[128 = 0]

z709z653: [161 114 186 144  93 154 154 120 108  99 151 162 155 105 122 112 141 133
 118 120 160  67 151 158]
z419z470: [ 63 144 177 162 109 132 129  87 135 104 123 151 162 171 153 123  76 116
 122 139 133 108 114 136]
z240z860: [181 122 137 136  92  86 125  67 136 123 172 130 184 121 147 143  83  91
 141 131 135  85 142 106]
z419z470: [196  58 109 161  88  86 114  92 100 130 179 116 163 139 168 145  88  63
 121 125 138 143 176  74]
z419z470: [109 144 118 142 117 144 166  94 142 154 145 117 176 176 117 116 133 113
 137 125 114 112 136  99]
z240z860: [140 138 119 130 114 105 110 160 111  90  97 145 114 104 150 147 111 123
 102 142 145 104 116 156]
z240z860: [ 84 127  84 167 152 179 157 191  85 115  82 166 103 164 114 129 179 121
  81 116 121 146 139 150]
z709z653: [113  58 117 172  86 151 172 149  71  91 121 124 105 177 144 121 157 120
  95 127 138 150 152 135]
z419z470: [130 102 136 137 126 173 156 162 113 110 124 136 123 112 103  97 189 136
 120 129 128 117 143 134]
z709z653: [162 118 126 143 154 124 121 128 107 120 146 161 145  95 108 147 147 106
 111 118 122 110 152 128]
z320z621: [120  91 127 137 109 134 141 124 117  99 128 129 105 136 136 116 138 131
 135 131 128 143 124 140]
z240z860: [215  41 165 165 102 117  72 122  80  59 160 222  95  57 181 134  82  89
 122 105 180 134 163 174]
z240z860: [ 21 115 160 180 145 124 119 113 106  97 104 133 136 188 142 143  98 112
  92 148 106 158 117 119]
z419z470: [103 142 142 121 146 151 131 158 134 133 111 118 126 117 106 113 158 145
 121 136 121 125 124 126]
z240z860: [ 69 151 107 113 168 166 127 162 151 177 101 102 100 159 111 106 153 153
 138 123 108 186 116 110]
z276z880: [159 120 147  97  65  91 153  96 136 114 144  79 123 131 145 129 109 158
 150 140 147  97 111 142]
z320z621: [114 117 137 113 127 110 135 132 123 103 118 100 105 116 116 135 147 153
 127 145 116 128 110 139]
z419z470: [242 115  63 143 130  99 122 227  43 124 113 140 133  74 121 190 172  90
  38 121 155  87 188 126]
z320z621: [152 158 168 119 115  77  94  90 147 111 142 135 170  92 145 151  69 114
 130 145 139  74 116 129]
z709z653: [192 123 122 110 152 117  94 175 112 120 125 147 108  50 116 143 151 128
 113 125 141 116 142 142]
z276z880: [151 114 105 136 146 147 139 171 104 124 122 135 128 104 101 127 182 119
 105 126 121 121 150 121]
z419z470: [101 133 171 129 136 107  92 131 127 123 119 117 127 121 143 141  91 134
 113 143 134 136 120 125]
z709z653: [202 120 129 131 127 146 111 171 127 145 146 132 177  67 118 107 155  90
 114 133 143  91 174  84]
z320z621: [129 127 133 107 189 166 116 212 109 158 107 116  87  85  80 123 202 165
 101 119 123 160 146 130]
z320z621: [126 163  89  96 123 132 109 210 134 118  62 121  71 104 147 123 133 156
 118 142 148 135  97 162]
z240z860: [121 106 146 131 139 141 139 104 128 139 153 124 129 136 112 119 143 134
 141 118 118 146 138 119]
z419z470: [ 84 128 191  98 135 115 121  79 161 160 153  71 122 147 119 119 105 173
 162 133 116 161 109 112]
z240z860: [213  85 134 110 127  99 139  71 121 136 198 123 136  90 102 144 147 128
 156 105 122 118 154 122]
z709z653: [119 166  95 107  93 136 137 146 160 163 103  92 132 165 155 107 105 133
 144 136 142 131 112 112]
z419z470: [111 188 105  86 183 138  93 205 145 123  63 147  69  70 107 133 156 169
 122 134 125 133  87 175]
z320z621: [101 103 102 120 105 166 169 142 136 151 121  83 101 178 127  88 163 149
 149 126 122 172 127 111]
z709z653: [119 111 134 129 104 135 137 150 114 100 109 124 100 130 141 119 135 144
 121 136 141 130 119 151]
z240z860: [130 133 156 140  96  96  99 105 136 101 128 136 155 122 169 134  64 104
 126 148 146 102 119 125]
z276z880: [105 113 122 151 170 162 144 124 121 127 138 153 137 130  90 118 176 115
 126 118  98 141 142 117]
z320z621: [151 147 145 108 133 122  88 177 130 115 102 141 106  71 139 129 117 141
 117 137 153 114 119 151]
z276z880: [ 92 126 143 129 117 119 127  83 145 135 137 117 122 169 148 125  88 136
 151 126 125 155 111 127]
z240z860: [162 172 114 112  88 120 127 129 160 141 123 121 168 121 152 115  96 113
 141 140 149  78 121 117]
z276z880: [ 74 127 112 134  95  80 134  88 112 107 105 115  79 207 178 169  58 148
 126 127 134 167  88 167]
z709z653: [154 109 121 147 115 132 138 173  80  54 100 180  99  88 129 142 160 128
  90 131 147  87 128 188]
z419z470: [149 140 112 112 134 114 144 120 129 172 146  89 145 142 109 144 140 134
 126 121 120 127 141 101]
z276z880: [154  89 106 157 125 122 134 177  65  95 113 143 109 119 130 156 158 112
  74 127 137 127 155 141]
z320z621: [112 136 129 124 148 111 142 109 126 135 136 107 139 138 102 148 143 136
 122 131 104 123 124 118]
z276z880: [ 91 145  91 115 116 132 140 146 137 143  94 102  91 174 146 125 119 149
 134 130 128 162 103 137]
z276z880: [ 79 107 236 162  76 139 112  62 141  91 149 160 152 158 181  98  42 126
 146 134 164 116 119 148]
z709z653: [ 64  99 190 163  97 152 186  28 128 151 182 110 167 232 128 111 105 138
 150 108 121 144 141 112]
z320z621: [ 72 129  58  95 156 154 178 203 117 149  73  52  55 165  82 122 227 186
 117 137  90 185 104 128]
z320z621: [126  83 167 115  90 136 131 132 132  98 130 102  95 113 143  94 133 156
 149 142 143 141 118 140]
z276z880: [113 137 185 118 126 106  85  44 183 169 174 116 163 142 157 114  41 120
 181 125 130 152 121  92]
z709z653: [ 78  79 150 202  91 172 190  65 119 142 177 114 224 225 126  89 135  69
 123 131 106 125 175  51]
z276z880: [161 149  80 101 130 142 148 194 125 136 100 107 114  99 103 122 188 142
 116 134 128 107 129 130]
[105 141 114 123 143 132 149 147 119 128 110 113 117 139 105 137 161 146
 114 132 113 127 119 135] | z240z860
[136 172  71 143 131 118 134 166 108  60  73 198 118 100 131 157 140 108
  95 137 129  66 100 189] | z709z653
[182 115 175 123 131 169 103 143 153 200 178 106 191  91 117  79 136 105
 141 120 148 126 188  53] | z320z621
[157 160 158  82 138 137  71 223 140 132  83 122  84  44 137 113 129 168
 116 142 168 120 116 155] | z320z621
[150 184  99 115  93  86 147 132 136 115 106 106 170 127 135 154 114 117
 109 155 132  51 109 128] | z240z860
[ 83 196  75  93 144 127 150 162 146 168  78  87  99 171 115 142 142 169
 124 130 115 142  91 139] | z320z621
[ 65  87 113 170 133 130 163  73 107 140 150 111 133 223 128 140 124 112
 125 116  95 185 139  99] | z709z653
[ 77  90 219 151 133 143 147  26 147 160 202 102 182 179 108 104 111 130
 161 119 105 151 149  81] | z709z653
[140  82 148 156 129 137 131 106 102 108 156 160 126 126 127 129 134 114
 124 112 130 138 151 136] | z240z860
[202 143 102 127 133 135 121 156 123 159 144 144 166  92 119 132 143  96
 114 116 142  96 166 104] | z709z653
[132 158 153  93 131 117 114 116 150 140 128 125 107 111 129 132 107 166
 150 122 141 124 105 157] | z709z653
[ 93 198  77  89  87  99 147 130 170 143  80  73 117 178 157 131  91 153
 147 152 128 116  71 135] | z320z621
[164 115 109 101 149 130 119 176 108 117 112 136  66  79 111 137 170 160
 123 117 135 144 125 166] | z240z860
[ 81 160 138  94 146 129  67 193 156 130  65 111  65 104 158 113  96 164
 132 150 143 173  85 147] | z240z860
[ 87 125  75 162 136 121 168  75 108 161 143 128 137 231 130 161 115 108
 122 101 101 169 136 113] | z709z653
[ 60  76 157 177 131 137 172  36 110 145 180 114 155 228 117 132 120 116
 135 109  95 176 149  95] | z709z653
[130 126 151 144 112 116 111 131 111 102 120 152 128 123 154 141  94 120
 108 131 150 113 129 149] | z276z880
[124 203  87  93 177 149 110 162 177 174 101 133 135 101 101 114 148 133
 147 127 111 123 109 116] | z276z880
[193 119  94 145 152 118 119 176  75  77 114 196 113  61 111 167 168 106
  82 118 136  87 147 172] | z709z653
[125  92 160 122 103 121 141 103 133 112 149  93 130 126 126 111 135 139
 145 142 123 129 126 115] | z320z621
[ 70 156 122  83 114 112 132  94 168 188 118  60  77 206 155 126  76 186
 173 119 129 199  85 131] | z709z653
[ 98 164 159 103 115 130 122 106 175 141 123 107 138 134 136 104  98 151
 160 141 132 117  98 127] | z709z653
[127 118 113 124 151 139 140 128 123 148 138 122 116 135 105 129 157 136
 132 115 113 152 136 122] | z240z860
[108  97 160 166 117 149 148 103 107 103 145 154 148 149 127 119 132 114
 118 123 129 119 145 132] | z240z860
[105  96 181 158 146 107 101  38 134 132 182 149 157 149 139 140  72 102
 148 116 114 157 140 106] | z276z880

z645_z557: [117 134 119 107 158  59 141 120 110 108 146 148 141 184 106  94  52 151
 118 109  80 143 144 156]
z24_z773: [134 130 184 185 142 107 111 126 124 124 122 110  87 123 142  88 104 153
 116  99 161 106 169 147]
z438_z487: [115 159 150 159 138 136  98 117 107 107 123 112 111 118 120 107 125 140
 140  95 174 121 153 144]
z24_z773: [172 141  96  88 145 105 158 126  94 129 132 151 174 184  96 165 131 125
 133 135  73 151 117 129]
z355_z443: [130 120  99 111 127  69 142 103 104 137 144 183 134 152 134 201  37 187
 153  83 105 135 110 130]
z438_z487: [ 84 145 154 156 124 187 131 140 194 108 146 110 119  65 123 105 130  79
 137 128 201 164 127 108]
z24_z773: [ 80  93 102 135  47 155 108 121 183 100 120 152 115  60 167 168 104 113
 157 125 160 143 132  82]
z24_z773: [105 123 137 108 114 117 108  87 136  34 191 176 174 124 120 169   5 151
 210  41 193 174 134 147]
z645_z557: [140 146 151 154 144 119 138 125  95 158 112 115 102 167 112 124 158 105
 114 131 129 132 155 114]
z24_z773: [146 113 154 134 115 117 117 106 111 104 121 136 122 159 130 131 126 116
 131 115 125 137 168 110]
z782_z939: [ 82 135  94 144  89 164 101 138 168 116 124 128 121  35 154 146 112 157
 154 115 178 114 100 133]
z307_z791: [126 162 103 153 115 110 105 124  69 147  65 112  93 157 117 114 184 128
 103 140  94 107 172 113]
z645_z557: [175 139 124 120 102 142 123 110 148  41 123 169 180 104 117 171  83 160
 164 106 129 165 152 102]
z438_z487: [ 83 128 143 119 109 181  90 102 147  66 170 120 140 101 124 132 138  56
 176  73 211 167 134 135]
z24_z773: [130 140  95 150  74 151  90 121 159  59 120 148 141  50 147 178 116 127
 169  64 165 148 143 136]
z355_z443: [ 95 138 145 129 160 131 102 126  81 173 119  82  90 156 126  68 180 128
 101 146 137  81 123 153]
z438_z487: [138 134 100 139 124  74 149 140 118 146 108 148 123 147 127 136  88 162
 115 134  79 125 138 129]
z438_z487: [167 113 141 119 146 129 137 132 106 167 125 121 130 143 138 141 153 160
 118 151 113  92 103 134]
z307_z791: [168  88 161 118 109 108 143 101 121 115 116 160 128 175 136 155 107 133
 123 145  94 142 163  73]
z645_z557: [121 111 134 117 119 161 121 127 157 127 128 126 126  92 145 129 143 132
 122 146 137 120 108 113]
z24_z773: [140 103 107 111 112 103 166 142 150 143 130 156 148 139 133 152  88 144
 128 161  87 138 114 106]
z355_z443: [158 162 116 166 108 136 117 114 119  93 128 144 133 109 119 203 141  84
 167  45 168 173 157 133]
z355_z443: [103 139 111 141 112 153 110 128 148 122 121 119 110  88 136 135 161  88
 125 107 147 140 129 126]
z645_z557: [126  61 177  95 115 127  92  94 143  75 147 136 129 136 162  90  96 148
 126 126 127 109 146 124]
z355_z443: [124 122 107 132 133 101 101 143  56 200  91  85  88 166 145  91 203 145
  96 158  91  49 124 165]
z355_z443: [ 67 113 151 116 132 150 132 106 180 117 163 146 114  93 137 128  67 128
 135 119 172 155 105  98]
z438_z487: [129 119 163 124 138 166 132 115 187  89 157 135 134  92 131 130 126  83
 124 104 156 171 127 113]
z355_z443: [ 89 125 123  96 125 131 126 109 175  69 150 163 153  97 124 117  37 168
 141 123 132 157 117 110]
z438_z487: [105 136 110 108 114 117 115  95 141  59 151 166 149 126 116 155  71 109
 157  68 135 182 146 122]
z307_z791: [134  99 141 102 130 120 131 121 106 125 175 135 160 162 130 150  93 135
 174 111 157 122 105 155]
z307_z791: [148 105 112 121 106 159 118 140 123 174  91 114 115  99 159 146 198 154
 108 179 107  75  99 110]
z782_z939: [136 151 151 135 167 108 128 104 110 132 110 132  98 153 114 111 129 138
  87 115  99 136 151 114]
z782_z939: [157  98  89 103 103 131 140 146  93 185 123 118 141 161 140 176 208  86
 137 157  99 106  99 134]
z645_z557: [129 134 140 157 125 115 149 140  93 180 117 115 108 169 118 137 142 116
 136 151 143 119 141 113]
z24_z773: [126 114 134 138 138 101 145 140 156 147 122 134 109 116 144 105  93 160
  95 145  98 116 124 127]
z782_z939: [135 122 111  99 112 149 143 125 123 122 153 144 168 142 115 180 130 100
 170 128 145 155 106 116]
z645_z557: [128 151  77 104 135 123 112 139  72 169  80 108 125 146 120 107 188 173
  99 179  70  73 108 138]
z307_z791: [128 134 176 143 139 168 135 123 168 110 121 126 123  94 124 104 114 151
 116 159 157 136 135  86]
z438_z487: [151 120 102  94 120 123 144 126 106 136 132 152 166 148 121 173 109 166
 154 149 108 122 100 118]
z782_z939: [151 138 117 111 168  81 146 111  72 175 119 135 108 204 110 144 159 105
  90 116  62 133 132 132]
z355_z443: [102 146 112 131 142 144 136 156 127 170 117  90 113 130 116  86 194  81
  99 166 119 120 116 136]
z307_z791: [154 129 157 132 141 131 151 129 130 116 148 127 146 161 107 129 133  81
 136 123 138 163 147 122]
z782_z939: [112 207 114 170 157 161 127 169 118 155  86  71 111 104  90  61 209 107
  94 166 137 117 138 142]
z438_z487: [105 135 135 149 109 179 130 149 151 135 149 106 136  90 127 140 150  88
 167 131 205 138 110 129]
z782_z939: [126 138  99 131 128 130 114 123  94 173 120 125 109 116 141 176 161 142
 135 105 136 100  97 145]
z24_z773: [110 114 130 121 127 146 122 131 131 142 155 114 127 121 137 134 149  95
 144 115 161 125 105 148]
z782_z939: [129 126 160 149 121 140 113 127 154  92 110 122 118 101 136  86 114 151
 115 141 138 122 159 112]
z24_z773: [166 172 109 106 161  92 149 117 103 100  94 160 157 166  86 119  89 193
 100 151  48 145 148 106]
z355_z443: [186  94  96  98 158  39 192 161  83 233 108 142 131 212 134 137 118 191
  77 201   1  77  93 141]
z645_z557: [195 109 161 137  92 149 103  88 144  41 125 164 149 106 143 192 121 120
 158  69 146 163 174  98]
z645_z557: [114 121 130 121 135 105 158 139 124 152 141 134 135 161 117 119  88 140
 134 157 121 130 120 121]
z645_z557: [ 81 114 155 144 113 148  84 118 170  77 141 115 108  70 155  78  99 134
 133  98 179 119 143 145]
z24_z773: [114 114 172 144 135 136 111 115 100 151 131  99  91 159 135 102 169  90
 121 125 159 112 149 127]
z438_z487: [107 153  98 162 107 138 105 141  93 156 126  99 108 119 129 155 186  74
 158  86 177 120 129 164]
z307_z791: [123 125 128 132 112 188 110 159 135 142 126  81 138  93 136 101 208  98
 139 165 169  97 106 146]
z307_z791: [ 80 174  96 136 146 142 116 163 154 119 124  99 135  72 114  59 116 161
 118 145 140 110 104 170]
z355_z443: [104 136  98  90 138 155 111 122  79 166 134 103 130 156 117 136 208  86
 133 138 131 111  93 144]
z307_z791: [151 143 128 103 165  93 146 112  92 125 147 149 153 183 101 143  91 149
 134 108 102 143 123 143]
z438_z487: [140 137 177 170 138 156 134 144 159 119 135 109 123  95 128 103 121 132
 133 131 181 129 140 128]
z782_z939: [128 118 162 156  76 194 104 133 180  47 148 115 155  74 134 127 140  65
 183 106 218 164 162 117]
z782_z939: [139 145 180 129 175 105 135  85 117  91 155 150 123 172 101 127  78 117
 124  72 136 175 161 120]
z645_z557: [113 143  61 117 100 124 112 129 150 113  98 158 133  62 145 161  97 195
 126 123  96 115 103 124]
z355_z443: [ 71 131 129  94 163 147 118 125 125 159 135 100 108 134 122  68 159 120
  94 163 122 108  95 134]
z24_z773: [160 136  99 154 104 154 142 175 154 151 102 109 140  78 138 141 179 125
 126 162 125 111 112 135]
z645_z557: [130  94 122 136  84 141 116 132 133 137 130 131 126 102 161 168 134 131
 159 124 158 107 117 126]
z782_z939: [115 115 140 123 116 126 123 113 150  84 160 152 147 114 133 145  61 140
 165  92 164 150 130 131]
z307_z791: [129 108 176  94 142 144 115  55 173  60 137 186 120 102 140 156  58 169
 110  95 121 168 137  61]
z307_z791: [ 98 140 157 152 130 183 132 140 236  71 145 118 125  42 127  83 123  67
 109 119 171 185 139 110]
z355_z443: [ 88 130 154 151 108 169 104 133 184  76 125 111 119  69 136  71 118 115
 128 136 175 138 152 114]
z782_z939: [135 130 129 112 139  80 127  99  93 101 145 168 148 166 118 154  33 199
 158  93 121 130 133 137]
[122 143  84  91 163  68 171 136 127 142 143 160 153 167 101 130  62 154
 110 133  57 152 103 143] | z645_z557
[120 112 120 151 100 102 105 134 128 105 138 123 120 122 148 123 115 105
 148  81 145 125 153 168] | z782_z939
[126 118 133 139  92 188 113 143 138 127 124  95 132 105 135 130 211  58
 148 148 173 128 132 118] | z355_z443
[ 99 134 130 136 101 157 108 112 169  70 143 147 137  72 134 149  82 131
 164  90 182 157 133 115] | z782_z939
[ 88 109 139 144 121 115  89 108 122 142 115 121  73 103 165 108 115 165
 110 107 140  86 132 135] | z355_z443
[127 138  83 137  94  97 134 144 114 117 127 150 155 127 124 165  72 166
 174 115 132 128 128 144] | z645_z557
[158 133 133 137 165  93 144 152  83 191 101  91 104 190 117  77 198 108
  71 167  65  95 141 151] | z782_z939
[124 119 153 131 137 132 145 136 144 121 173 127 148 134 122 130  92 110
 160 111 173 146 117 146] | z307_z791
[ 86 136 122 132 128 161 132 140 184 126 139 122 120  69 133 114 123 111
 121 133 155 144 104 122] | z782_z939
[132  47 129  78 100 131 151 115 157 131 205 160 162 146 157 209 107  56
 178  93 151 163  84 133] | z782_z939
[125 138 135 175 123 147 145 155 151 171 124 106  99  95 136 141 165  87
 123 127 163 132 123 127] | z307_z791
[148 137 114 140 132 144 128 133 120 164 121 116 111 115 134 167 199  83
 117 107 128 129 114 136] | z645_z557
[116  90 106 140 106  91 128 136  92 208 126 121  86 151 165 165 151 117
 129 120 120  87 110 147] | z645_z557
[160 109 158 147 107 156 125 112 112 145 119 119 106 148 137 173 207  51
 131 116 149 143 154  94] | z307_z791
[127 115 119 109 120 123 127 135 142 113 113 135 142 119 134  99 102 177
 116 169  96 109 124 118] | z307_z791
[131 111 130  94 118  97 103  85  76  85 135 152 143 192 120 139 101 132
 150  98 110 136 159 126] | z307_z791
[110 123 157 157 118 137 113 103 190  77 137 150 101  67 149 136  79 122
 124  72 162 163 152 109] | z645_z557
[134 129 155 149 139 107 142 135 128 130 131 130 125 140 124 109  80 164
 131 137 138 121 140 128] | z24_z773
[100 133 124 103 143 166 119 146 175  96 158 114 161  73 127  83 109 148
 136 141 155 122  87 160] | z307_z791
[124 131 125 133 135 113 149 132 136 140 138 138 127 135 122 140 105 121
 129 122 126 145 124 125] | z645_z557
[129 124 155 162 144  95 121 154  91 175  97  85  90 161 136  48 145 167
  92 174 111  63 152 152] | z355_z443
[129 141 160 147 156 154 124 122 142 147 115 108  92 108 130 106 172 112
  88 132 135 125 131 114] | z782_z939
[157 128 135 142 145 108 134 137 103 164 111 113 110 152 131 119 161 131
 101 136 100 104 135 141] | z355_z443
[140 115 134 117 122 143 121 125 134 111 134 122 138 131 130 126 158  94
 128 126 126 137 134 129] | z438_z487
[115 131 134 137 120 129 139 119 172 103 128 157 126  94 131 141  67 153
 129 122 135 155 133  96] | z645_z557
[110 138 145 181 110 112 115 141 169  88 106 125 105  82 140  76  74 161
 117 121 143 126 174 128] | z355_z443
